Below are the code and all the weights of a small trained network. Each question names an input and a target symbol and asks about switching units off, where a switched-off unit gives its printed mean instead of its output.

import numpy as np


def w(rows, s, z=0):
    codes = np.array(rows[::2]) - 128.0
    scale = np.full(codes.shape[1], s)
    scale[-1] = z or s
    return codes * scale


def f(y):
    return y / 2 * (1 + np.tanh(0.7978845608 * (y + 0.044715 * y**3)))


def softmax(a):
    e = np.exp(a - a.max(-1, keepdims=True))
    return e / e.sum(-1, keepdims=True)


def log_softmax(a):
    a = a - a.max(-1, keepdims=True)
    return a - np.log(np.exp(a).sum(-1, keepdims=True))


def net(x, mask):
    ids = ['ΦΨαδεητω'.index(c) for c in x.split()]
    T = len(ids)
    res = E[ids] + P[:T]
    r = res
    for j in range(2):
        rows = slice(2 * j, 2 * j + 2)
        q, k, v = (r @ M[0][rows].T for M in (Q, K, V))
        z = softmax(np.where(np.tri(T) > 0, q @ k.T / 2**0.5, -1e9)) @ v
        o = O[0][rows]
        res = res + np.where(mask[j], z, o[:, -1]) @ o[:, :-1]
    y = f(res @ A[0][:, :-1].T + A[0][:, -1])
    res = res + np.where(mask[2:18], y, B[0][:, -1]) @ B[0][:, :-1]
    return log_softmax(res[-1] @ U[:, :-1].T + U[:, -1])


Q, K, V, O, A, B = {}, {}, {}, {}, {}, {}
E = w([
[91,108,132,67,124],'Φ',
[53,116,89,28,133],'Ψ',
[163,81,180,61,108],'α',
[110,62,147,114,93],'δ',
[170,142,130,54,166],'ε',
[148,87,34,122,126],'η',
[234,108,102,101,143],'τ',
[114,221,161,254,115],'ω',
],0.013)
P = w([
[99,193,89,64,2],'0',
[108,179,89,65,42],'1',
[131,163,96,80,47],'2',
[137,148,97,72,69],'3',
[141,134,97,79,89],'4',
[150,123,101,77,107],'5',
[150,114,100,81,127],'6',
[156,98,106,85,143],'7',
[164,90,103,91,161],'8',
[166,80,103,93,182],'9',
[174,72,104,103,197],'10',
[175,64,108,101,219],'11',
[174,53,104,102,228],'12',
[165,50,108,90,240],'13',
],0.0075)
Q[0] = w([
[109,204,195,229,130],'H0',
[98,104,125,104,161],'H0',
[94,127,119,121,148],'H1',
[153,43,73,1,128],'H1',
],0.019)
K[0] = w([
[64,230,163,148,17],'H0',
[100,5,130,68,206],'H0',
[95,59,151,101,133],'H1',
[128,84,174,189,254],'H1',
],0.0099)
V[0] = w([
[62,173,215,55,156],'H0',
[2,112,78,143,89],'H0',
[88,160,141,209,82],'H1',
[141,14,175,148,71],'H1',
],0.0093)
O[0] = w([
[63,164,242,77,243,75],'H0',
[211,2,117,56,227,98],'H0',
[30,84,92,197,149,2],'H1',
[92,9,228,134,31,121],'H1',
],0.0079,0.0065)
A[0] = w([
[124,124,128,90,63,133],'N0',
[60,47,100,123,89,178],'N1',
[30,176,176,114,205,95],'N2',
[78,22,107,140,128,189],'N3',
[123,55,198,98,226,38],'N4',
[137,121,106,82,129,123],'N5',
[189,57,168,235,88,251],'N6',
[50,212,134,241,99,249],'N7',
[66,160,253,97,128,220],'N8',
[112,65,124,86,102,107],'N9',
[35,142,186,123,160,98],'N10',
[194,197,141,201,106,143],'N11',
[210,90,127,235,106,144],'N12',
[132,84,74,174,145,146],'N13',
[170,94,91,195,129,83],'N14',
[204,52,150,121,254,22],'N15',
],0.0082,0.0027)
B[0] = w([
[135,122,128,152,88,254],'N0',
[151,121,104,217,137,190],'N1',
[188,186,175,152,121,169],'N2',
[135,121,152,198,187,174],'N3',
[53,92,113,151,70,214],'N4',
[166,113,112,137,133,244],'N5',
[89,144,72,89,151,206],'N6',
[157,68,142,147,224,147],'N7',
[113,157,254,153,146,192],'N8',
[142,82,128,148,118,217],'N9',
[169,121,197,138,116,131],'N10',
[57,107,116,157,114,213],'N11',
[77,121,127,77,146,219],'N12',
[142,167,199,101,155,155],'N13',
[119,130,178,93,138,169],'N14',
[55,140,68,120,109,196],'N15',
],0.008,0.0042)
U = w([
[110,115,154,121,137,71],'Φ',
[43,110,94,30,162,122],'Ψ',
[143,108,212,120,103,67],'α',
[83,54,163,192,117,151],'δ',
[178,213,173,106,179,138],'ε',
[254,65,86,110,164,99],'η',
[58,199,84,173,25,125],'τ',
[73,184,100,234,233,254],'ω',
],0.0057,0.0037)

Each question gives the input, a string of symbols that net reads in full, and the target symbol t.
The units are the heads (2 rows each of Q, K, V and O) and the neurons (one row each of A and B). Each row of codes is followed by its name. A weight is (code - 128) times the scale printed after its matrix; where a second scale follows, it is the last column's (O, A, B and U).
mask holds one flag per unit, heads first, then neurons. A switched-off unit (its flag False) gives its mean, the last column of its rows in O or B, instead of its output. The means were averaged over made-up inputs and are rounded, as every weight is.
A unit's drop is (log p(t) with every unit on - log p(t) with that unit switched off) / (log p(t) with every unit on - log p(t) with every unit switched off).
The circuit of an input: a set's keep is (log p(t) with only the set's units on - log p(t) with every unit switched off) / (log p(t) with every unit on - log p(t) with every unit switched off). Starting from the 12 units with the biggest drops (on a tie, the unit counted first), units are removed one at a time, each time the one whose removal leaves the highest keep (on an exact tie, the one counted first), for as long as the keep stays at least 0.8.
units of the circuit, in order: the units of the circuit, biggest drop first
most important unit: the unit with the biggest drop
top k neurons: the k neurons with the biggest drops, biggest first
which heads matter: for each layer, one digit per head in row order, 1 if its drop is at least 0.15 and else 0, layers parted by /
drop of u: that unit's drop, to one decimal
input η η η α, target η: which heads matter : 10
input Ψ α η Ψ η τ Ψ Ψ η Ψ, target η: which heads matter : 10
input ε η Ψ Φ Ψ Ψ η Ψ τ Ψ Ψ Ψ α Ψ, target α: which heads matter : 11
input Φ Ψ Φ ε Ψ η η Ψ Ψ ε Ψ, target ε: which heads matter : 11
input Ψ Φ Ψ Φ Ψ Φ Ψ δ Ψ, target δ: which heads matter : 11
input δ τ δ τ Ψ τ ω δ, target ω: most important unit : H1
input η ε Ψ ε α ε Ψ τ δ, target τ: which heads matter : 10
input Ψ Ψ ω τ ω Ψ, target ω: units of the circuit, in order : H1, N7, H0
input Ψ τ ε τ Ψ Φ Ψ ε ε η Ψ ω τ, target ω: units of the circuit, in order : H1, H0, N7
input Ψ Ψ Ψ Ψ ε Ψ Ψ Ψ τ τ Ψ Ψ ω Φ, target ω: units of the circuit, in order : H1, H0
input Ψ Ψ Ψ Ψ α Ψ Ψ α, target α: units of the circuit, in order : H0, H1, N8
input Ψ ε ω, target ω: top 2 neurons : N7, N11
input δ ε ε, target ε: drop of H0 : 0.8
input Ψ Ψ ω τ Φ Ψ Ψ τ Ψ, target τ: units of the circuit, in order : H0
input η α ε δ τ α τ τ ε, target τ: drop of H1 : 0.1
input δ η τ Ψ η τ Φ, target τ: drop of H0 : 1.2
